Below is a small trained network, with its code and all its weights. Each question gives an input and a class and asks what happens when units are switched off, that is, made to give their printed mean instead of their output.

import numpy as np


def w(rows, s, z=0):
    codes = np.array(rows[::2]) - 128.0
    scale = np.full(codes.shape[1], s)
    scale[-1] = z or s
    return codes * scale


def f(y):
    return y / 2 * (1 + np.tanh(0.7978845608 * (y + 0.044715 * y**3)))


def log_softmax(a):
    a = a - a.max(-1, keepdims=True)
    return a - np.log(np.exp(a).sum(-1, keepdims=True))


def net(x, mask):
    res = np.array(x, float).reshape(1, 6) / 4 @ E
    y = f(res @ A[0][:, :-1].T + A[0][:, -1])
    res = res + np.where(mask, y, B[0][:, -1]) @ B[0][:, :-1]
    return log_softmax(res[-1] @ U[:, :-1].T + U[:, -1])


A, B = {}, {}
E = w([
[2,21,27,87],'x0',
[85,143,130,184],'x1',
[3,76,177,146],'x2',
[215,132,131,23],'x3',
[147,129,115,141],'x4',
[170,119,117,108],'x5',
],0.0077)
A[0] = w([
[97,84,78,147,197],'n0',
[202,160,220,116,154],'n1',
[141,163,44,188,218],'n2',
[53,136,69,111,102],'n3',
[223,173,255,131,195],'n4',
[140,85,83,92,127],'n5',
[60,129,77,112,188],'n6',
[97,28,153,112,1],'n7',
],0.0097,0.0038)
B[0] = w([
[234,68,138,127,176],'n0',
[6,74,98,220,211],'n1',
[178,225,103,114,161],'n2',
[206,64,112,113,171],'n3',
[19,137,66,238,248],'n4',
[130,174,184,85,152],'n5',
[231,1,133,35,181],'n6',
[126,81,45,131,155],'n7',
],0.0074,0.012)
U = w([
[38,179,138,150,223],'0',
[93,39,73,197,1],'1',
[151,95,86,103,112],'2',
[149,146,138,76,135],'3',
[93,85,255,207,124],'4',
],0.009,0.0034)

Each question gives the input, the list of numbers given to net, and the class t.
The units are the neurons (one row each of A and B). Each row of codes is followed by its name. A weight is (code - 128) times the scale printed after its matrix; where a second scale follows, it is the last column's (A, B and U).
mask holds one flag per neuron, in row order. A switched-off neuron (its flag False) gives its mean, the last column of its row in B, instead of its output. The means were averaged over made-up inputs and are rounded, as every weight is.
A unit's drop is (log p(t) with every unit on - log p(t) with that unit switched off) / (log p(t) with every unit on - log p(t) with every unit switched off).
The circuit of an input: a set's keep is (log p(t) with only the set's units on - log p(t) with every unit switched off) / (log p(t) with every unit on - log p(t) with every unit switched off). Starting from all 8 units, units are removed one at a time, each time the one whose removal leaves the highest keep (on an exact tie, the one counted first), for as long as the keep stays at least 0.8.
units of the circuit, in order: the units of the circuit, biggest drop first
most important unit: the unit with the biggest drop
top k neurons: the k neurons with the biggest drops, biggest first
drop when u is switched off: that unit's drop, to one decimal
input [-1,-4,-8,-8,-5,-5], class 0: most important unit => n6
input [2,6,-2,0,7,-8], class 2: units of the circuit, in order => [n4, n1]
input [1,8,0,-6,1,0], class 2: units of the circuit, in order => [n4, n1, n6]
input [-3,-6,5,3,4,5], class 0: units of the circuit, in order => [n6, n0]
input [-5,0,4,7,-7,-7], class 0: units of the circuit, in order => [n6, n4]
input [-8,8,0,5,1,-2], class 1: top 4 neurons => [n1, n4, n5, n2]
input [5,1,-8,3,5,-1], class 3: units of the circuit, in order => [n4, n1, n5]
input [0,3,-5,-6,5,4], class 0: top 2 neurons => [n6, n3]
input [2,5,-5,1,2,1], class 3: units of the circuit, in order => [n4, n1]
input [-6,0,-1,3,3,4], class 1: top 3 neurons => [n1, n4, n5]
input [-3,-3,-5,-4,-6,7], class 0: top 3 neurons => [n6, n0, n3]
input [-7,-1,-3,7,-4,-5], class 1: top 2 neurons => [n1, n4]
input [3,2,-7,-8,-1,-5], class 2: top 3 neurons => [n4, n1, n2]
input [8,2,1,1,-6,-5], class 2: top neuron => [n4]
input [6,4,7,1,2,6], class 2: top 3 neurons => [n4, n1, n6]
input [8,8,-3,6,1,-4], class 3: drop when n6 is switched off => -0.1
input [6,-2,-4,8,1,-5], class 3: drop when n4 is switched off => 0.2
input [6,-3,-6,8,-8,-3], class 3: drop when n4 is switched off => 0.2
input [-5,4,1,1,3,-7], class 0: top 2 neurons => [n6, n0]
